Here is a tiny trained network, its code and every weight. The questions are about switching its units off for an input and a target symbol, where a switched-off unit gives its printed mean instead of its output.

import numpy as np


def w(rows, s, z=0):
    codes = np.array(rows[::2]) - 128.0
    scale = np.full(codes.shape[1], s)
    scale[-1] = z or s
    return codes * scale


def norm(h):
    return h / np.sqrt((h * h).mean(-1, keepdims=True) + 1e-5)


def f(y):
    return y / 2 * (1 + np.tanh(0.7978845608 * (y + 0.044715 * y**3)))


def softmax(a):
    e = np.exp(a - a.max(-1, keepdims=True))
    return e / e.sum(-1, keepdims=True)


def log_softmax(a):
    a = a - a.max(-1, keepdims=True)
    return a - np.log(np.exp(a).sum(-1, keepdims=True))


def net(x, mask):
    ids = ['βδεζηθμπστφψ'.index(c) for c in x.split()]
    T = len(ids)
    res = E[ids] + P[:T]
    u = 0
    for l in range(2):
        q, k, v = (norm(res) @ M[l].T for M in (Q, K, V))
        z = softmax(np.where(np.tri(T) > 0, q @ k.T / 3**0.5, -1e9)) @ v
        res = res + np.where(mask[u], z, O[l][:, -1]) @ O[l][:, :-1]
        u += 1
        y = f(norm(res) @ A[l][:, :-1].T + A[l][:, -1])
        res = res + np.where(mask[u : u + 12], y, B[l][:, -1]) @ B[l][:, :-1]
        u += 12
    return log_softmax(norm(res)[-1] @ U[:, :-1].T + U[:, -1])


Q, K, V, O, A, B = {}, {}, {}, {}, {}, {}
E = w([
[86,169,61,133,138],'β',
[167,129,102,117,103],'δ',
[97,117,152,1,158],'ε',
[69,176,137,164,117],'ζ',
[159,72,57,118,66],'η',
[153,128,64,143,158],'θ',
[132,142,187,160,97],'μ',
[146,96,131,193,60],'π',
[79,76,187,156,116],'σ',
[55,141,144,165,153],'τ',
[212,89,114,148,164],'φ',
[150,170,135,152,147],'ψ',
],0.0084)
P = w([
[122,124,138,79,4],'0',
[159,124,139,178,134],'1',
[151,125,137,181,127],'2',
[152,123,146,167,126],'3',
[146,125,140,174,125],'4',
[149,128,137,171,129],'5',
[151,126,144,178,127],'6',
[148,123,137,178,131],'7',
[146,135,142,170,126],'8',
[146,123,144,183,126],'9',
[137,117,130,178,129],'10',
[146,125,139,181,137],'11',
],0.0045)
Q[0] = w([
[214,222,6,184,185],'L0H1',
[163,175,166,170,108],'L0H1',
[47,98,176,196,54],'L0H1',
],0.013)
K[0] = w([
[125,139,81,253,209],'L0H1',
[174,147,168,163,218],'L0H1',
[129,84,158,19,218],'L0H1',
],0.013)
V[0] = w([
[164,118,134,255,101],'L0H1',
[131,141,129,109,142],'L0H1',
[167,128,107,229,108],'L0H1',
],0.0029)
O[0] = w([
[142,15,110,240,249,251],'L0H1',
[98,159,125,114,99,85],'L0H1',
[121,21,106,252,215,141],'L0H1',
],0.0018,0.00032)
A[0] = w([
[174,111,101,119,149,100],'L0N1',
[128,128,127,129,127,124],'L0N2',
[123,130,83,119,189,33],'L0N3',
[90,83,127,132,171,5],'L0N4',
[142,156,129,139,189,31],'L0N5',
[109,67,132,4,186,127],'L0N6',
[129,128,125,134,124,104],'L0N7',
[128,128,127,130,126,115],'L0N8',
[119,138,140,107,125,61],'L0N9',
[136,136,138,62,166,105],'L0N10',
[128,128,129,129,123,96],'L0N11',
[129,127,125,135,122,95],'L0N12',
],0.011,0.0032)
B[0] = w([
[82,113,139,129,135,160],'L0N1',
[128,128,128,129,128,125],'L0N2',
[131,143,150,158,111,117],'L0N3',
[158,124,117,124,104,167],'L0N4',
[160,107,139,145,113,153],'L0N5',
[138,139,152,4,98,254],'L0N6',
[129,126,128,133,127,116],'L0N7',
[129,127,128,130,128,116],'L0N8',
[126,128,130,124,130,25],'L0N9',
[107,142,120,81,90,79],'L0N10',
[130,126,128,132,127,85],'L0N11',
[129,126,128,135,127,109],'L0N12',
],0.022,0.0009)
Q[1] = w([
[78,88,150,251,135],'L1H1',
[119,59,128,189,107],'L1H1',
[176,153,108,7,166],'L1H1',
],0.026)
K[1] = w([
[120,165,134,49,103],'L1H1',
[56,141,131,67,18],'L1H1',
[114,95,143,254,156],'L1H1',
],0.018)
V[1] = w([
[122,199,7,103,202],'L1H1',
[103,243,209,155,134],'L1H1',
[11,23,159,115,180],'L1H1',
],0.015)
O[1] = w([
[222,103,22,196,146,3],'L1H1',
[113,233,104,197,103,147],'L1H1',
[2,16,110,93,60,181],'L1H1',
],0.0089,0.006)
A[1] = w([
[135,62,78,94,211,120],'L1N1',
[165,47,64,66,136,152],'L1N2',
[229,133,65,119,44,47],'L1N3',
[254,57,137,63,194,99],'L1N4',
[138,170,154,92,89,65],'L1N5',
[157,180,77,163,69,96],'L1N6',
[101,127,99,130,97,59],'L1N7',
[166,37,128,97,115,99],'L1N8',
[230,149,163,115,92,2],'L1N9',
[137,102,207,121,97,106],'L1N10',
[90,73,17,121,67,26],'L1N11',
[105,106,158,65,149,77],'L1N12',
],0.014,0.0033)
B[1] = w([
[112,115,94,87,138,158],'L1N1',
[154,218,84,68,104,178],'L1N2',
[176,3,120,79,158,173],'L1N3',
[101,95,200,136,45,192],'L1N4',
[78,136,103,149,163,161],'L1N5',
[83,107,78,102,73,182],'L1N6',
[157,86,115,194,108,146],'L1N7',
[103,213,95,100,150,165],'L1N8',
[183,164,125,186,83,175],'L1N9',
[189,100,135,116,173,248],'L1N10',
[154,126,150,207,231,252],'L1N11',
[203,130,99,143,123,213],'L1N12',
],0.024,0.0043)
U = w([
[65,148,55,149,23,188],'β',
[55,47,49,53,214,20],'δ',
[156,174,117,20,69,255],'ε',
[86,148,109,112,116,191],'ζ',
[139,189,15,102,226,118],'η',
[94,66,112,242,171,235],'θ',
[237,222,95,180,90,164],'μ',
[187,26,51,120,68,188],'π',
[229,93,202,72,227,32],'σ',
[77,243,221,120,171,19],'τ',
[34,24,214,72,82,51],'φ',
[181,129,235,163,2,23],'ψ',
],0.009,0.0025)

Each question gives the input, a string of symbols that net reads in full, and the target symbol t.
The units are the heads (3 rows each of Q, K, V and O) and the neurons (one row each of A and B). Each row of codes is followed by its name. A weight is (code - 128) times the scale printed after its matrix; where a second scale follows, it is the last column's (O, A, B and U).
mask holds one flag per unit, layer by layer, with each layer's heads first. A switched-off unit (its flag False) gives its mean, the last column of its rows in O or B, instead of its output. The means were averaged over made-up inputs and are rounded, as every weight is.
A unit's drop is (log p(t) with every unit on - log p(t) with that unit switched off) / (log p(t) with every unit on - log p(t) with every unit switched off).
The circuit of an input: a set's keep is (log p(t) with only the set's units on - log p(t) with every unit switched off) / (log p(t) with every unit on - log p(t) with every unit switched off). Starting from the 12 units with the biggest drops (on a tie, the unit counted first), units are removed one at a time, each time the one whose removal leaves the highest keep (on an exact tie, the one counted first), for as long as the keep stays at least 0.8.
circuit, biggest first: the units of the circuit, biggest drop first
most important unit: the unit with the biggest drop
k most important neurons: the k neurons with the biggest drops, biggest first
top k neurons in layer l: the k neurons of layer l with the biggest drops, biggest first
drop when u is switched off: that unit's drop, to one decimal
input τ τ τ ε θ σ ψ τ β δ μ, target μ: 3 most important neurons -> L0N6, L1N9, L0N1
input ψ φ δ σ π σ π τ, target μ: most important unit -> L1H1
input δ τ τ η τ θ β, target ψ: circuit, biggest first -> L1N4, L1H1
input β ε σ τ ψ θ τ σ ψ θ τ π, target π: 4 most important neurons -> L1N3, L1N9, L1N6, L0N6
input θ η θ π π β σ φ, target η: circuit, biggest first -> L0N1, L1H1, L1N8
input θ π τ μ σ φ ε θ σ τ ψ, target ψ: circuit, biggest first -> L1H1, L1N4
input π τ σ π τ τ π π, target σ: circuit, biggest first -> L1H1, L1N10
input μ τ ε σ τ τ θ π, target π: 2 most important neurons -> L0N6, L1N3
input θ τ τ τ τ ζ τ τ π θ σ π, target η: circuit, biggest first -> L1H1, L0N1, L1N8
input β ε τ φ σ π τ ψ β μ β, target β: 2 most important neurons -> L0N6, L1N11
input θ τ σ τ, target η: 3 most important neurons -> L0N1, L1N2, L1N11
input τ φ τ τ τ ψ φ τ θ ε τ φ, target φ: circuit, biggest first -> L1H1, L0N1
input θ τ τ τ σ π σ θ, target η: top 2 neurons in layer 1 -> L1N2, L1N11
input ψ π β π δ τ φ ε, target ε: circuit, biggest first -> L0N6
input ε τ τ τ η τ τ φ η τ π θ, target θ: top 3 neurons in layer 0 -> L0N3, L0N1, L0N6
input θ π ψ ψ, target η: drop when L1H1 is switched off -> 1.2
input σ τ τ θ σ, target φ: drop when L1H1 is switched off -> 1.6
input μ π δ, target τ: drop when L1N10 is switched off -> 0.0
input σ μ τ μ θ σ η, target φ: drop when L1H1 is switched off -> 1.2
input ζ θ τ τ ψ σ δ σ ζ τ, target β: most important neuron -> L1N6
